Each row, then roughly how far along a hidden order it lies, from 0 to 15:
In the rows, 128 means zero.
[128 122 118 122 125 179 116 134 168 149 194 140 143 119 140  87 129 128
 145 133 137 135 139 178 106 167 125 129 136 136 124 126 149 126 107 143
 138  56 128  98 129 163 100 154 131 128 156 177 137 142 105 123  85 166
 130 133 146 121 135 134 125  84 105 114 190 118 161 130 141 116 118 126
  96 132 105 125 148 136 114 119 121 194 127 158 162 121 178 110 129 138
 146 147 131 123 136 134 132 237 140 162 133 118 114 138 126 132  80 102
 142 126 135 136  93 124 123 207 147 134 102 115 126 133 116 144  86 139
 137 147 126 127 149 125 133 114 109 114 131 124 132 126  86 124 134 130
 139 121 153 126] -> 7
[123 116 142 113 128 185 140 152 132 126 204 138 105 135 137 120 128 127
 144 136 131 128 135 206 108 165 118 131 129 126 146 131 124 100 116 132
 127  70 125 109 127 156  94 144 124 131 168 182 131 132 109 120  91 152
 127 122 169 147 145 127 116  80 110 109 174 100 139 134 131 128 129 119
 116 130 111 122 157 130 117 105 134 177 122 161 175 116 101 131 116 151
 131 162 121 122 145 118 148 222 152 158 132 118 135 118 115 130  91 112
 134 136 145 147 149 128 132 242 153 134 135 116  61 114 139 114  96 133
 126 129 122 129 148 121 141 114  93 109 124 117 137 129  86 128 132 124
 147 119 139 130] -> 3
[136 133 113 164 131  55 133  98 132 123  49 132 155 126 120 168 126 123
 113 121 121 122 114  29 145  95 142 130 124 114 106 124 122 161 133 122
 136 180 129 165 130 111 181 123 132 118  81  87 124 118 128 136 160  59
 140 140  61 110 122 120 150 202 150 143  60 126 109 122 121 141 131 141
 144 128 144 132  83 132 151 142 124  96 134  84  82 144 173 128 130 125
 119  99 132 129 114 140 110   1 117 102 119 143 102 123 129 127 169 149
 118 120 105  93 117 135 136   1  99 123 142 141 184 145 124 128 172 122
 119 132 128 138  96 138 119 121 168 159 132 141 132 130 206 127 132 127
 131 142 100 122] -> 10
[131 120 118 162 131 125 121  98 184 149 178 114  89 129 121  41 126 127
 145 139 130 146 120 129 130 112 150 150 132 138 109 204 127 199 168 130
 135 125 187 134 121  97 161 111 136 143 128 105 130 131 159 109 223 101
 140 150  97 121 106 104 136   3  86 142 134 188 140 110 138 100  99 145
 109 114 142 151 115 108 120 148 111  51 120  94 139 131 187 143  97  97
 142 120 133 105 117 121  93 167  95 122 119 124 145 147 197 133 105 170
 131 123 136 101  61 222 116 142  64 123  94 115 233 142 114 157 124 134
 138 124 113 130 120 131 184 105  88 118 127 138 117 123 163 136 117 127
 125 170 132 138] -> 15
[137 140 153 148 131  83 129 118 130 129 109 130 177 107 125 135 126 121
 118 121 129 121 127  60 135 112 138 119 130 126 104 102 144 137 108 121
 139 159 115 145 129 115 158 146 128 117 103 102 127 123 128 143 136 114
 137 136  67 100 128 137 142 176 148 147  95 136 127 125 126 135 150 126
 139 142 146 130  91 134 143 145 126 146 137 107  74 138 170 151 139 137
 123 105 135 131 124 154 113   1 116 111 131 138   8 130 128 128 151 122
 112 121 102  98 117 121 127  62 116 122 134 140 179 146 122 144 148 124
 121 138 142 139  96 131  90 136 168 142 134 140 137 125 160 122 128 131
 118 117  92 120] -> 10
[126 126 130 125 129 116 125 113 130 128 136 108  78 148 118  87 128 132
 130 133 128 138 121 158 140  99 136 134 126 138 133 169 111 153 167 121
 116 151 160 125 122  93 137 103 128 141 128  81 125 125 173 121 189 111
 124 128 142 138 109 112 123  60 110 136 120 174 128 119 133 104 118 130
 134 114 139 140 137 111 119 136 130  41 122 114 131 126  80 155 112 100
 123 122 126 123 122 108 113 184 102 109 127 128 225 138 165 129 136 153
 126 130 143 127 121 187 118 204  94 124 125 124 157 123 131 131 131 128
 134 106 123 121 128 125 163 135 103 117 122 129 111 123 136 136 112 123
 110 152 121 139] -> 10
[127 125 137 136 130 117 124 104 147 138 160 102  64 150 115  47 127 131
 137 136 130 144 121 146 142  98 146 143 127 142 134 185 104 174 178 121
 120 170 176 128 118  76 147 100 133 148 126  86 125 127 186 110 234 100
 125 140 136 149 106 109 126  17  89 141 123 194 129 113 137  96 111 136
 131 109 145 153 133 104 115 142 128   7 118 109 129 127 103 154  99  89
 126 119 131 113 118 112 104 168  93 109 124 125 211 140 193 131 122 172
 124 128 141 111 104 213 119 208  65 121 116 122 192 130 129 138 132 131
 133 105 119 125 123 127 180 132  90 115 121 131 109 121 146 140 109 123
 117 158 118 143] -> 13
[132 116  71 148 126 155 103 117 184 156 179 143 143 122 136  85 129 124
 147 134 135 147 127 133 114 151 139 143 135 130  99 151 140 159 113 153
 147  64 150 113 132 166 127 152 139 127 149 162 137 144 113 115 111 132
 138 147 110 111 125 119 138  70 105 118 158 117 157 121 141 108  99 148
  88 128 113 132 121 136 123 124 111 155 127 137 165 131 240 120 127 122
 150 135 132 116 123 136 112 168 132 150 122 122 141 147 150 133  96 124
 146 119 127 114  67 150 126 126 112 133  71 113 165 141 109 156 103 141
 140 137 116 127 137 132 163  88 113 128 132 128 131 130 152 126 135 131
 149 142 152 127] -> 11
[120 121 140 103 128 162 142 145 110 114 178 130  95 146 129 126 129 132
 137 134 128 128 130 194 124 138 117 130 126 127 159 140 117 100 142 124
 115 132 129 115 127 130 104 124 122 137 156 150 127 130 127 117 126 152
 118 116 183 164 136 127 114  91 118 112 151 129 130 133 129 128 128 119
 130 119 116 126 160 114 110 110 137 116 121 157 170 114  51 150 111 134
 122 154 121 129 139 107 146 233 141 143 131 115 193 118 122 127  99 123
 127 135 152 158 159 134 129 254 157 131 146 119  63 106 141 106 103 128
 126 114 122 126 144 121 132 131  95 109 121 117 121 128 114 132 122 123
 129 135 120 135] -> 3
[124 129 149 114 128 110 150 136  74  98  96 127 102 141 124 192 128 130
 114 124 119 114 120 125 135 120 112 122 119 115 150 124 109 104 145 117
 113 135 107 146 128 130 130 113 119 125 119 117 121 116 121 131 107 109
 121 112 159 157 135 127 119 169 151 113  89 105  68 136 112 156 145 120
 163 125 131 120 139 126 135 116 148 115 127 130 128 124  48 153 127 144
 111 133 120 137 138 116 151  74 149 117 127 132 150 100  95 122 150 128
 117 135 135 150 191  84 139 119 156 127 169 136  61 111 151  91 152 118
 116 114 129 130 124 126 112 141 138 133 123 120 131 133 145 131 126 122
 130 120 123 128] -> 1
[127 127 196 141 135 102 167 132  97 102 121 133 112 147 119 160 124 124
 121 130 121 106 121 120 131 113 126 127 120 109 142 124 105 122 158 112
 126 159 118 162 120  99 153 117 121 129 122 112 118 110 115 128 144  74
 134 123 118 141 138 117 128 134 142 120  93 120  99 131 115 153 152 119
 166 128 150 135 113 119 142 119 143  93 124 113 118 126  63 142 109 144
 108 136 121 124 136 118 140   1 138 119 127 136 119  99 128 125 122 149
 110 139 134 125 193 133 137 142 136 122 173 137  74 116 150 104 148 117
 111 115 129 147 109 125 114 129 129 126 121 129 138 126 160 133 122 120
 140 122  85 132] -> 3
[128 128 137 135 132  92 146 112 102 103  91 125 101 148 117 154 126 126
 121 128 120 123 116 101 142 105 133 132 120 116 136 136 107 135 149 118
 122 177 143 150 123 112 159 116 125 133 113 101 119 113 141 128 178  73
 129 127 117 145 124 118 131 153 140 127  81 126 110 127 120 137 142 133
 160 121 144 132 110 123 136 125 141  52 126 107 118 132  87 153 116 126
 112 122 123 130 127 119 126  22 127 117 122 138 170 118 135 127 148 154
 106 132 134 118 169 145 136  74 127 124 162 137  98 118 138 108 152 116
 117 111 123 133 104 130 139 130 138 137 125 129 125 127 167 133 116 119
 133 138  99 132] -> 6
[125 125 147 102 126 185 127 154 150 139 196 138 127 119 137  95 129 129
 140 133 137 130 142 218 107 172 121 122 133 138 143 120 143  91 103 130
 130  63 125  98 129 151  83 149 127 130 167 182 134 138 110 124  83 190
 124 124 160 127 139 138 117  67 106 114 192 119 156 134 137 125 129 119
 108 133 110 123 157 128 110 117 128 198 124 175 157 116 128 113 132 137
 139 158 128 127 144 126 143 255 141 158 138 116  84 134 122 130  70 101
 137 132 140 155 121 117 123 251 167 136 111 115  97 125 129 133  85 137
 134 141 131 126 154 121 126 126 101 107 128 119 133 127  63 124 131 128
 135 106 145 127] -> 5
[130 124 101 140 125 133 105 110 182 155 155 117 114 127 126  61 129 130
 140 134 136 150 128 136 128 124 140 141 134 148 111 169 137 174 145 140
 135 109 161 114 128 120 134 119 136 138 125  96 133 142 160 118 168 141
 131 147 113 107 108 120 130  59  92 142 154 178 148 114 140  93 102 141
  97 121 130 141 131 119 118 151 110  99 126 112 140 130 187 122 121  89
 147 116 135 120 115 127 101 225  96 127 125 120 169 154 175 133 123 145
 139 119 130 110  45 183 115 141  93 127  73 120 215 145 109 163 114 138
 145 130 120 119 134 131 164 117 106 124 132 132 114 126 125 131 122 133
 116 152 158 132] -> 15
[123 125  75 102 126 128 137 137  83 103  87 140 126 149 133 198 130 128
 121 124 121 122 121 136 133 122 112 127 119 111 154 125 107  80 120 144
 113 145 107 126 133 158 101 145 122 121 139 153 123 123 119 128  91 119
 114 108 169 158 144 131 121 218 156 109  99  72 115 141 125 141 128 130
 139 121 108 109 138 144 137  97 145 117 128 147 151 127  67 156 138 149
 112 138 116 145 132 113 155 107 161 126 126 134 245 111  83 125 153 117
 129 130 135 155 203  81 143  67 162 136 172 130  37 105 142  85 138 123
 121 114 123 119 139 130 126 124 141 139 123 115 130 134 115 128 128 116
 148 135 125 126] -> 0
[135 131 134 156 129 100 133 118 141 135  95 142 188 106 130 154 126 122
 119 124 123 123 126  61 127 130 134 128 130 119 106 103 142 147  85 131
 145 127 106 152 132 147 151 147 132 113 106 122 130 126  91 131  98 106
 141 139  76 109 134 129 148 188 143 133 101 123 132 129 123 146 144 133
 130 142 134 125  93 139 146 134 123 169 136  91 102 138 214 106 143 145
 131 113 133 128 123 148 123   1 125 127 124 136  17 124 113 128 140 118
 124 123 106  97 105 109 137   7 126 127 126 138 136 145 119 143 143 127
 121 148 132 139 105 134 101 117 163 149 134 137 141 130 167 121 138 132
 139 117 119 118] -> 9
[124 121 161 121 130 146 145 139 112 118 180 120  73 146 122  94 128 131
 134 137 128 128 127 186 124 136 123 131 125 130 148 150 115 126 152 122
 117 122 134 129 120 112 123 102 121 143 143 127 126 125 142 117 153 131
 127 122 159 156 128 119 111  59 112 121 149 149 111 126 124 127 129 121
 143 117 130 133 156 111 113 123 135  77 119 139 151 117  57 149 106 131
 130 146 123 120 135 111 137 203 131 138 130 123 177 115 149 126  99 143
 127 138 152 152 151 152 125 255 132 126 139 122  89 113 141 118 115 125
 126 114 121 132 139 122 144 132  93 110 121 122 122 126 123 136 121 126
 128 131 132 137] -> 5
[132 128 123 132 127 143 120 117 175 159 169 124 138 114 127  61 128 129
 138 132 136 144 135 131 121 136 141 133 136 144 109 131 146 159 124 134
 141  93 155 111 126 118 136 131 136 132 134 134 135 138 139 126 138 153
 132 139 108 103 117 129 134  62 107 142 160 165 154 119 140  89 107 134
  98 132 130 132 123 122 121 145 114 131 128 115 129 127 188 110 123 105
 148 119 136 121 122 139 109 197 106 138 130 121  65 156 166 134 103 133
 138 123 126 106  52 163 114 206  98 126  81 116 205 145 112 159 103 140
 137 140 129 127 126 128 138 124 112 120 133 134 121 125 118 127 127 135
 117 141 137 130] -> 13
[130 142 241 143 136  96 165 128  89 107 118 115 112 125 113 126 124 124
 118 127 122 111 130 103 138 110 135 111 124 125 130 102 124 134 139  89
 134 185 122 156 117  55 164 107 123 130  88 103 120 110 134 141 173  98
 133 128  99 130 122 132 131 107 132 150 107 179 116 125 118 144 170 107
 165 138 164 141 111 110 133 145 139 102 128 108  67 125  55 120 118 123
 116 113 127 123 133 135 121   9 112 101 137 136  14 113 149 127 123 152
 101 140 122 110 160 145 123 216 125 115 168 145 146 130 143 129 150 118
 112 120 146 147  96 122  87 161 138 119 125 139 129 119 160 129 118 127
 109 103  78 132] -> 8
[133 130 137 148 132 126 137 126 138 130 120 151 189 109 134 160 127 122
 126 121 127 118 130  92 116 145 124 121 131 115 113  88 145 127  90 133
 147 104  98 143 133 156 123 154 130 112 119 150 130 126  72 137  93 119
 140 134  90 112 140 134 142 200 138 122 118  94 131 135 122 154 146 127
 121 145 124 118  99 145 142 124 126 210 135 121 109 135 194 101 145 155
 132 126 131 130 132 146 131  62 141 154 127 133   1 119  98 128 129 110
 128 127 107 115 131  90 137  44 151 129 134 132 123 142 128 132 135 126
 120 150 134 140 115 131  92 115 157 144 134 133 145 131 149 119 144 135
 144 105 121 116] -> 6
[124 119 125 129 130 136 135 120 124 123 157 121  71 157 122 107 127 128
 136 138 127 135 121 166 131 118 132 138 123 127 138 170 102 145 165 124
 122 140 166 133 122 106 141 113 126 143 143 113 123 122 154 117 180 105
 126 130 144 151 121 111 122  52 110 126 127 148 119 122 131 115 117 132
 133 111 134 139 139 113 117 120 131  51 119 123 151 123  82 161  99 114
 122 138 122 120 128 110 125 176 113 125 124 125 224 125 156 129 104 159
 129 133 151 135 138 190 128 194 109 127 135 122 113 115 138 126 116 129
 129 110 115 128 126 125 172 122  94 116 119 126 121 126 135 138 115 118
 134 153 123 140] -> 7
[127 126 128 123 128 146 138 145 107 115 126 147 152 127 137 192 127 123
 130 125 125 114 130 128 117 155 115 121 124 108 140  89 127  78  90 134
 128  96  97 133 132 169 106 145 123 117 137 173 126 124  76 130  73 128
 127 119 136 140 153 135 126 186 153 104 127  68 122 141 124 156 145 121
 136 137 115 111 123 145 136 103 141 210 131 157 143 126 122 123 145 170
 120 146 121 136 141 129 153  87 162 141 128 134 101 109  76 126 110  97
 127 132 126 147 182  74 143  89 185 135 161 130  46 117 138 105 120 126
 119 138 130 136 133 128 100 117 150 132 126 122 144 133 119 121 139 124
 156 106 111 119] -> 0
[140 135 104 157 133  48 130  95 114 114  30 119 129 146 115 157 125 122
 112 124 118 123 111  37 159  73 150 133 122 111 115 142 102 157 151 120
 128 219 156 162 124  81 182 127 131 123 101  75 118 110 156 134 207  37
 131 134  69 126 119 117 149 181 147 145  64 136 116 119 126 123 133 141
 149 124 158 136  76 135 150 134 138  31 129  78  80 148 126 151 118 112
 103  98 125 130 113 129 108   1 109  79 119 148 177 126 143 129 178 173
 111 124 111  90 156 159 133   1  67 121 164 140 180 135 126 117 177 121
 118 114 131 135  89 137 140 130 155 152 125 137 125 125 198 133 117 113
 128 148  65 131] -> 10
[131 135 128 142 133  61 146 105  74  99  34 118  99 154 114 171 125 126
 110 124 115 119 111  58 158  78 141 128 122 109 134 135  95 143 165 112
 119 219 141 166 124  83 171 112 125 128 102  74 115 107 149 130 199  47
 126 123 106 145 122 117 139 177 155 135  43 130 101 126 120 124 142 134
 169 117 154 134 103 122 145 126 144  26 125  94  99 138  53 157 113 123
  98 109 120 135 118 117 124   1 121  83 121 147 205 113 129 126 176 176
 107 130 128 110 189 146 136  29  95 122 184 143 123 118 141  99 180 113
 118 102 128 134  99 133 135 138 151 143 121 134 125 125 188 135 116 112
 128 145  67 130] -> 7
[132 123 178 164 134 137 163 143 124 128 169 165 168 117 135 175 123 116
 130 127 123 109 129 105 102 174 123 128 127  99 116  94 140 123  95 124
 151  81  88 155 127 165 150 154 127 114 127 176 128 116  43 129  79  92
 150 136  86 131 151 121 142 168 140 105 120  78 113 138 114 176 152 122
 130 147 130 121  99 142 140 115 131 228 131 130 129 129 186 111 124 183
 129 150 126 119 142 142 141   1 158 156 125 133   1 103  92 127  88 108
 122 134 117 115 148  92 144  86 166 129 153 133  68 131 138 124 132 123
 110 155 127 158 110 128  96  96 139 140 130 132 159 131 167 121 150 132
 172  96 108 117] -> 3
